Below is a small trained network, with its code and all its weights. Each question gives an input and a target symbol and asks what happens when units are switched off, that is, made to give their printed mean instead of their output.

import numpy as np


def w(rows, s, z=0):
    codes = np.array(rows[::2]) - 128.0
    scale = np.full(codes.shape[1], s)
    scale[-1] = z or s
    return codes * scale


def norm(h):
    return h / np.sqrt((h * h).mean(-1, keepdims=True) + 1e-5)


def f(y):
    return y / 2 * (1 + np.tanh(0.7978845608 * (y + 0.044715 * y**3)))


def softmax(a):
    e = np.exp(a - a.max(-1, keepdims=True))
    return e / e.sum(-1, keepdims=True)


def log_softmax(a):
    a = a - a.max(-1, keepdims=True)
    return a - np.log(np.exp(a).sum(-1, keepdims=True))


def net(x, mask):
    ids = ['βδεθλσψ'.index(c) for c in x.split()]
    T = len(ids)
    res = E[ids] + P[:T]
    r = norm(res)
    for j in range(3):
        rows = slice(2 * j, 2 * j + 2)
        q, k, v = (r @ M[0][rows].T for M in (Q, K, V))
        z = softmax(np.where(np.tri(T) > 0, q @ k.T / 2**0.5, -1e9)) @ v
        o = O[0][rows]
        res = res + np.where(mask[j], z, o[:, -1]) @ o[:, :-1]
    y = f(norm(res) @ A[0][:, :-1].T + A[0][:, -1])
    res = res + np.where(mask[3:15], y, B[0][:, -1]) @ B[0][:, :-1]
    return log_softmax(norm(res)[-1] @ U[:, :-1].T + U[:, -1])


Q, K, V, O, A, B = {}, {}, {}, {}, {}, {}
E = w([
[145,173,144,150,154],'β',
[129,159,115,145,105],'δ',
[107,172,177,154,156],'ε',
[147,253,140,97,141],'θ',
[181,92,243,168,159],'λ',
[125,71,87,125,131],'σ',
[91,169,155,158,156],'ψ',
],0.017)
P = w([
[125,62,172,1,134],'0',
[116,126,25,100,147],'1',
[152,94,122,129,156],'2',
[194,167,63,60,123],'3',
[130,74,109,128,142],'4',
[137,164,184,129,123],'5',
[135,69,83,142,100],'6',
[147,158,178,112,99],'7',
[143,74,76,141,103],'8',
[165,171,133,74,58],'9',
],0.008)
Q[0] = w([
[161,156,131,174,124],'h0',
[126,131,152,8,137],'h0',
[135,165,81,145,74],'h1',
[81,118,110,118,217],'h1',
[176,134,108,56,117],'h2',
[123,192,67,255,156],'h2',
],0.009)
K[0] = w([
[150,239,150,150,87],'h0',
[144,117,2,57,25],'h0',
[187,99,82,142,82],'h1',
[59,172,116,173,115],'h1',
[83,143,151,92,84],'h2',
[222,207,147,133,160],'h2',
],0.0073)
V[0] = w([
[82,55,17,57,140],'h0',
[204,90,86,192,90],'h0',
[145,85,140,136,181],'h1',
[254,88,78,97,108],'h1',
[96,25,84,79,114],'h2',
[107,92,163,96,163],'h2',
],0.0067)
O[0] = w([
[71,180,172,254,242,27],'h0',
[210,180,182,140,119,80],'h0',
[85,136,90,70,154,95],'h1',
[125,115,99,95,181,145],'h1',
[215,159,118,177,12,3],'h2',
[156,130,90,170,165,91],'h2',
],0.0062,0.0056)
A[0] = w([
[168,159,48,96,118,132],'n0',
[134,26,46,108,107,232],'n1',
[144,181,174,124,178,3],'n2',
[140,60,252,130,110,48],'n3',
[50,156,65,140,115,65],'n4',
[160,133,72,156,153,104],'n5',
[76,71,161,113,138,83],'n6',
[97,45,136,124,154,80],'n7',
[185,134,230,193,89,121],'n8',
[97,73,121,131,165,97],'n9',
[168,173,68,214,105,72],'n10',
[162,148,165,102,75,65],'n11',
],0.011,0.0025)
B[0] = w([
[108,94,189,147,142,204],'n0',
[128,177,180,160,215,253],'n1',
[125,129,155,96,165,150],'n2',
[103,161,242,136,116,144],'n3',
[109,113,183,141,220,175],'n4',
[75,185,165,85,66,132],'n5',
[105,157,96,129,78,166],'n6',
[174,55,69,117,121,165],'n7',
[69,206,83,183,178,141],'n8',
[182,90,124,184,79,155],'n9',
[144,122,98,68,57,138],'n10',
[153,100,163,253,95,153],'n11',
],0.006,0.007)
U = w([
[89,225,202,242,248,171],'β',
[97,253,143,105,107,175],'δ',
[134,83,210,69,36,81],'ε',
[230,69,251,210,5,174],'θ',
[246,74,88,239,120,122],'λ',
[53,30,105,168,119,4],'σ',
[219,63,79,53,163,3],'ψ',
],0.0064,0.0029)

Each question gives the input, a string of symbols that net reads in full, and the target symbol t.
The units are the heads (2 rows each of Q, K, V and O) and the neurons (one row each of A and B). Each row of codes is followed by its name. A weight is (code - 128) times the scale printed after its matrix; where a second scale follows, it is the last column's (O, A, B and U).
mask holds one flag per unit, heads first, then neurons. A switched-off unit (its flag False) gives its mean, the last column of its rows in O or B, instead of its output. The means were averaged over made-up inputs and are rounded, as every weight is.
A unit's drop is (log p(t) with every unit on - log p(t) with that unit switched off) / (log p(t) with every unit on - log p(t) with every unit switched off).
The circuit of an input: a set's keep is (log p(t) with only the set's units on - log p(t) with every unit switched off) / (log p(t) with every unit on - log p(t) with every unit switched off). Starting from the 12 units with the biggest drops (on a tie, the unit counted first), units are removed one at a time, each time the one whose removal leaves the highest keep (on an exact tie, the one counted first), for as long as the keep stays at least 0.8.
units of the circuit, in order: the units of the circuit, biggest drop first
unit that matters most: the unit with the biggest drop
top k neurons: the k neurons with the biggest drops, biggest first
which heads matter: for each layer, one digit per head in row order, 1 if its drop is at least 0.15 and else 0, layers parted by /
drop when u is switched off: that unit's drop, to one decimal
input ψ δ δ δ δ δ ψ δ δ, target β: unit that matters most => n1
input δ δ δ δ β β ψ λ λ σ, target β: which heads matter => 101
input ε σ ε ψ δ β δ σ, target δ: top 2 neurons => n8; n10
input δ δ δ δ, target θ: units of the circuit, in order => h2; n0
input λ δ ψ λ ε, target ε: which heads matter => 100
input δ θ δ θ ε δ, target ε: top 2 neurons => n1; n9
input δ ψ δ δ σ, target λ: top 2 neurons => n7; n9
input β σ δ β ε ψ, target δ: which heads matter => 100
input λ δ ε δ λ ψ ε δ θ δ, target θ: top 2 neurons => n11; n0
input δ θ δ δ, target ε: top 4 neurons => n1; n0; n10; n8
input β β δ σ, target β: top 2 neurons => n1; n5
input β ε δ β ψ, target σ: top 2 neurons => n1; n7
input δ θ δ ε δ β δ δ δ, target ψ: drop when n0 is switched off => -0.2
input β β δ ε δ δ β δ σ β, target θ: drop when n11 is switched off => 0.7
input β σ θ σ δ δ δ θ ψ λ, target β: drop when h0 is switched off => 0.1
input δ δ σ, target λ: top neuron => n10
